Look-ups in named tables: a row name and a column name give one cell, copied from the table.

Table Zalap
|  | Mig | Nas | Gan | Teve | Besite | Deliv |
|---|---|---|---|---|---|---|
| Zogul | 35.03 | 27.48 | 73.17 | 74.69 | 56.44 | 62.30 |
| Debobi | 32.22 | 27.48 | 28.84 | 59.65 | 56.44 | 62.30 |
| Lurumaz | 34.64 | 27.48 | 44.95 | 74.69 | 56.44 | 28.36 |
| Zeroto | 39.01 | 23.35 | 44.95 | 55.24 | 41.57 | 94.82 |
| Nilot | 10.56 | 15.55 | 44.95 | 74.69 | 56.44 | 62.30 |
| Koduzum | 53.33 | 71.78 | 44.95 | 74.69 | 77.29 | 22.73 |

Nas of Koduzum = 71.78
Gan of Zeroto = 44.95
Deliv of Lurumaz = 28.36
Gan of Zogul = 73.17
Teve of Zeroto = 55.24
Gan of Lurumaz = 44.95
Deliv of Koduzum = 22.73
Besite of Debobi = 56.44
Nas of Zeroto = 23.35
Nas of Nilot = 15.55
Teve of Lurumaz = 74.69
Besite of Koduzum = 77.29
Deliv of Debobi = 62.30

Nelosof =
	Vib	Kur	Migila	Dopized	Biz	Dula	Gufezo	Rivalik
Gime	120	135	72	116	106	90	82	163
Vas	43	83	59	74	112	71	176	200
Kulir	61	102	71	118	137	222	91	120
Mul	114	141	91	71	132	151	76	67
Lole	39	73	77	111	148	133	170	88

Kulir, Dula: 222
Kulir, Rivalik: 120
Vas, Migila: 59
Lole, Biz: 148
Gime, Migila: 72
Mul, Dula: 151
Gime, Biz: 106
Vas, Biz: 112
Vas, Rivalik: 200
Vas, Vib: 43
Mul, Rivalik: 67
Kulir, Kur: 102
Lole, Vib: 39
Lole, Kur: 73
Row with the largest Dula: Kulir

Table Tur
columns: Zupelo, Nol, Tenadez
Pesipur: [-0.9, -0.1, 0.9]
Sav: [-0.3, -0.3, 0.1]
Zegilo: [-0.6, 0.1, 0.5]
Gom: [-0.5, -0.3, 0.3]
Rup: [0.1, 0.3, 0.3]
Kap: [0.1, 0.3, 0.3]
Kaz: [-0.5, -0.3, 0.1]
Porotuv: [-0.3, 0.1, 0.4]
Mavodez: [-0.1, 0.4, 0.3]
Tunov: [0.0, 0.4, 0.4]
Fip: [-0.3, -0.3, 0.1]
Dez: [-0.3, 0.3, 0.4]
Keviviv: [0.1, 0.3, 0.4]

Nol of Tunov is 0.4
Zupelo of Kaz is -0.5
Tenadez of Porotuv is 0.4
Zupelo of Keviviv is 0.1
Nol of Mavodez is 0.4
Tenadez of Sav is 0.1
Nol of Keviviv is 0.3
Zupelo of Pesipur is -0.9
Zupelo of Kap is 0.1
Tenadez of Rup is 0.3

Table Mopome
	Vopalop	Faz	Teb	Supozu	Fakegiz
Los	53	59	55	25	51
Nik	31	33	10	34	45
Pasagaf	58	27	2	39	66
Bab	65	28	17	49	77

What is the Faz of Nik in Mopome? 33
What is the Teb of Nik in Mopome? 10
What is the Fakegiz of Pasagaf in Mopome? 66
What is the Supozu of Pasagaf in Mopome? 39
What is the Teb of Pasagaf in Mopome? 2
What is the Faz of Pasagaf in Mopome? 27
What is the Supozu of Nik in Mopome? 34
What is the Fakegiz of Los in Mopome? 51
What is the Teb of Los in Mopome? 55
What is the Supozu of Los in Mopome? 25
What is the Fakegiz of Bab in Mopome? 77
What is the Faz of Bab in Mopome? 28
What is the Vopalop of Bab in Mopome? 65
What is the Faz of Los in Mopome? 59
What is the Vopalop of Nik in Mopome? 31

Vok =
	Muv	Liber	Lurigid
Leb	180	57	82
Datu	71	162	159
Mikuge	42	195	70
Vevi	166	64	157
Vot	90	148	103
Lim	44	188	184
Sevam	87	144	157
Bib	164	66	149

Lurigid of Lim: 184
Muv of Lim: 44
Muv of Leb: 180
Muv of Sevam: 87
Lurigid of Sevam: 157
Muv of Mikuge: 42
Muv of Datu: 71
Lurigid of Vevi: 157
Liber of Leb: 57
Liber of Datu: 162
Liber of Mikuge: 195
Liber of Vevi: 64
Liber of Sevam: 144
Muv of Bib: 164
Liber of Lim: 188
Lurigid of Datu: 159
Lurigid of Mikuge: 70
Which row has the largest Muv? Leb

Mopeta
|  | Lare | Purifu | Sog | Rur | Dov | Kigi |
|---|---|---|---|---|---|---|
| Mif | 214 | 81 | 102 | 213 | 170 | 115 |
| Tof | 116 | 119 | 157 | 151 | 241 | 189 |
| Lup | 116 | 238 | 89 | 101 | 117 | 146 |
| Gunobil | 190 | 158 | 192 | 135 | 116 | 73 |
| Guv | 218 | 140 | 193 | 187 | 49 | 124 |

Lup, Purifu: 238
Tof, Kigi: 189
Tof, Lare: 116
Guv, Purifu: 140
Mif, Rur: 213
Gunobil, Dov: 116
Tof, Dov: 241
Gunobil, Sog: 192
Gunobil, Rur: 135
Gunobil, Kigi: 73
Tof, Rur: 151
Mif, Sog: 102
Lup, Rur: 101
Tof, Purifu: 119
Lup, Lare: 116

Table Ruge
	Dul	Geb
Kivelu	73	133
Tov	186	147
Vasi	128	111
Pebak	143	221
Tofopi	223	100
Lutaru	196	154
Falato	173	171
Tav	114	15
Konag	134	242
Nomumid	104	147
Taselu	113	57

What is the Dul of Nomumid in Ruge? 104
What is the Geb of Tov in Ruge? 147
What is the Geb of Vasi in Ruge? 111
What is the Dul of Tav in Ruge? 114
What is the Geb of Lutaru in Ruge? 154
What is the Dul of Konag in Ruge? 134
What is the Geb of Konag in Ruge? 242
What is the Geb of Pebak in Ruge? 221
What is the Dul of Kivelu in Ruge? 73
Row with the largest Geb: Konag

Table Pob
cols = Nevor, Rupe, Debibaz, Pez, Lidovas, Soga, Sameb, Der
Baf: [46.87, 43.63, 44.19, 58.15, 44.04, 51.21, 58.22, 44.71]
Vazezum: [47.71, 23.61, 23.56, 78.37, 24.88, 60.00, 76.00, 25.50]
Tozabe: [44.13, 73.71, 55.94, 50.41, 74.51, 42.70, 48.61, 54.99]
Feg: [45.51, 61.89, 60.27, 47.18, 63.83, 45.35, 44.52, 57.54]
Rer: [47.07, 21.60, 63.16, 39.96, 21.97, 53.53, 42.41, 58.31]
Vefek: [45.89, 51.75, 67.75, 36.02, 51.44, 45.38, 38.51, 64.55]
Bip: [46.31, 47.80, 57.84, 47.16, 48.44, 48.23, 48.17, 54.36]
Pasu: [45.66, 61.80, 53.26, 54.16, 63.32, 46.44, 51.83, 50.71]
Losob: [46.79, 46.32, 56.15, 49.97, 48.26, 49.84, 47.72, 53.65]
Nom: [44.33, 80.02, 40.15, 67.10, 81.52, 44.38, 62.56, 41.43]
Zus: [47.93, 24.48, 29.74, 71.83, 25.36, 58.27, 71.51, 30.49]
Pof: [46.93, 46.52, 31.05, 72.36, 48.13, 53.25, 69.17, 33.44]
Beludu: [44.85, 74.35, 76.04, 29.48, 74.66, 38.83, 30.37, 73.41]
Baze: [44.24, 80.86, 49.38, 57.02, 81.60, 42.12, 54.69, 49.73]

What is the Der of Pasu in Pob?
50.71
What is the Pez of Baze in Pob?
57.02
What is the Sameb of Beludu in Pob?
30.37
What is the Pez of Tozabe in Pob?
50.41
What is the Nevor of Baze in Pob?
44.24
What is the Soga of Rer in Pob?
53.53
What is the Der of Baze in Pob?
49.73

